Here is a tiny trained network, its code and every weight. The questions are about switching its units off for an input and a class, where a switched-off unit gives its printed mean instead of its output.

import numpy as np


def w(rows, s, z=0):
    codes = np.array(rows[::2]) - 128.0
    scale = np.full(codes.shape[1], s)
    scale[-1] = z or s
    return codes * scale


def f(y):
    return np.maximum(y, 0)


def log_softmax(a):
    a = a - a.max(-1, keepdims=True)
    return a - np.log(np.exp(a).sum(-1, keepdims=True))


def net(x, mask):
    res = np.array(x, float).reshape(1, 8) / 4 @ E
    y = f(res @ A[0][:, :-1].T + A[0][:, -1])
    res = res + np.where(mask, y, B[0][:, -1]) @ B[0][:, :-1]
    return log_softmax(res[-1] @ U[:, :-1].T + U[:, -1])


A, B = {}, {}
E = w([
[134,131,128,125,122,128,129,124],'x0',
[130,127,128,126,135,129,127,129],'x1',
[124,126,129,131,126,124,125,124],'x2',
[121,129,131,136,132,129,131,127],'x3',
[135,127,121,117,135,124,127,121],'x4',
[149,46,2,180,83,206,174,74],'x5',
[43,194,55,62,90,203,24,160],'x6',
[53,56,188,23,92,163,208,102],'x7',
],0.012)
A[0] = w([
[61,80,158,57,119,152,169,128,111],'n1',
[46,78,164,38,113,126,189,118,63],'n2',
[179,99,153,183,155,67,163,119,131],'n3',
[97,192,231,61,164,71,104,155,114],'n4',
[128,195,213,111,155,52,87,186,106],'n5',
[209,78,209,185,146,74,201,108,141],'n6',
[95,101,128,135,114,102,129,141,23],'n7',
[79,181,76,98,124,185,29,148,126],'n8',
[57,176,61,66,100,168,46,145,139],'n9',
[133,140,157,137,137,147,125,95,11],'n10',
[171,155,157,147,114,181,102,108,41],'n11',
[149,40,11,186,100,202,185,92,104],'n12',
[66,83,203,17,96,159,209,102,81],'n13',
[165,101,163,137,169,127,187,81,114],'n14',
[181,206,105,218,155,91,40,175,95],'n15',
[203,194,67,232,161,102,55,141,58],'n16',
[133,159,210,90,173,70,108,150,102],'n17',
[143,67,5,182,99,190,157,98,92],'n18',
[107,172,198,99,185,82,93,123,109],'n19',
[84,193,91,85,105,187,51,140,129],'n20',
[191,94,186,199,155,54,194,116,142],'n21',
],0.013)
B[0] = w([
[144,61,61,169,165,76,66,87,194],'n1',
[172,83,44,230,191,60,47,67,198],'n2',
[67,77,71,55,172,85,184,222,198],'n3',
[189,214,234,130,30,227,124,78,234],'n4',
[142,228,222,127,46,210,120,48,231],'n5',
[28,122,100,46,167,114,236,255,240],'n6',
[107,141,154,137,115,130,152,121,128],'n7',
[34,63,79,8,157,75,241,205,244],'n8',
[69,87,124,25,170,119,227,243,251],'n9',
[176,126,151,124,73,141,108,123,128],'n10',
[133,101,142,119,123,97,73,139,130],'n11',
[149,244,254,121,17,245,88,40,246],'n12',
[196,66,48,244,205,53,81,52,224],'n13',
[77,71,139,87,156,101,145,182,184],'n14',
[186,59,35,230,179,109,37,40,237],'n15',
[236,39,40,226,226,21,39,28,228],'n16',
[126,197,183,107,66,192,106,65,206],'n17',
[179,231,239,121,26,206,84,46,231],'n18',
[153,151,204,131,48,170,63,125,201],'n19',
[46,108,89,57,153,97,214,230,234],'n20',
[69,118,81,33,164,118,201,240,231],'n21',
],0.0095,0.024)
U = w([
[112,100,111,33,156,128,224,245,156],'0',
[169,213,226,113,38,206,112,80,2],'1',
[196,61,43,237,204,76,69,82,167],'2',
],0.011,0.0074)

Each question gives the input, the list of numbers given to net, and the class t.
The units are the neurons (one row each of A and B). Each row of codes is followed by its name. A weight is (code - 128) times the scale printed after its matrix; where a second scale follows, it is the last column's (A, B and U).
mask holds one flag per neuron, in row order. A switched-off neuron (its flag False) gives its mean, the last column of its row in B, instead of its output. The means were averaged over made-up inputs and are rounded, as every weight is.
A unit's drop is (log p(t) with every unit on - log p(t) with that unit switched off) / (log p(t) with every unit on - log p(t) with every unit switched off).
unit that matters most: the unit with the biggest drop
top k neurons: the k neurons with the biggest drops, biggest first
drop when u is switched off: that unit's drop, to one decimal
input [-8,4,4,-5,-6,-6,7,-8], class 2: top 2 neurons -> n15, n16
input [3,-8,1,-8,-3,6,-3,-5], class 1: unit that matters most -> n12
input [2,-2,6,-5,-4,-8,7,3], class 1: top 4 neurons -> n4, n5, n19, n6
input [3,2,-7,0,-6,1,-2,3], class 2: top 2 neurons -> n9, n8
input [5,8,8,8,-1,-6,-4,-7], class 2: top 4 neurons -> n16, n15, n12, n18
input [1,2,7,8,-7,4,5,-6], class 2: top 3 neurons -> n16, n15, n6
input [3,-7,3,-1,0,7,4,-8], class 2: top 4 neurons -> n16, n15, n4, n5
input [-5,6,-3,-2,-7,-5,0,7], class 2: top 2 neurons -> n13, n2
input [-1,1,5,3,3,8,6,-3], class 1: top 2 neurons -> n12, n18
input [-6,-8,-6,-7,-2,-8,-7,-2], class 1: top 4 neurons -> n5, n4, n17, n8
input [4,-2,5,-5,4,6,-1,-5], class 1: top 2 neurons -> n12, n18
input [-8,3,7,6,5,5,4,-6], class 2: drop when n4 is switched off -> 0.1
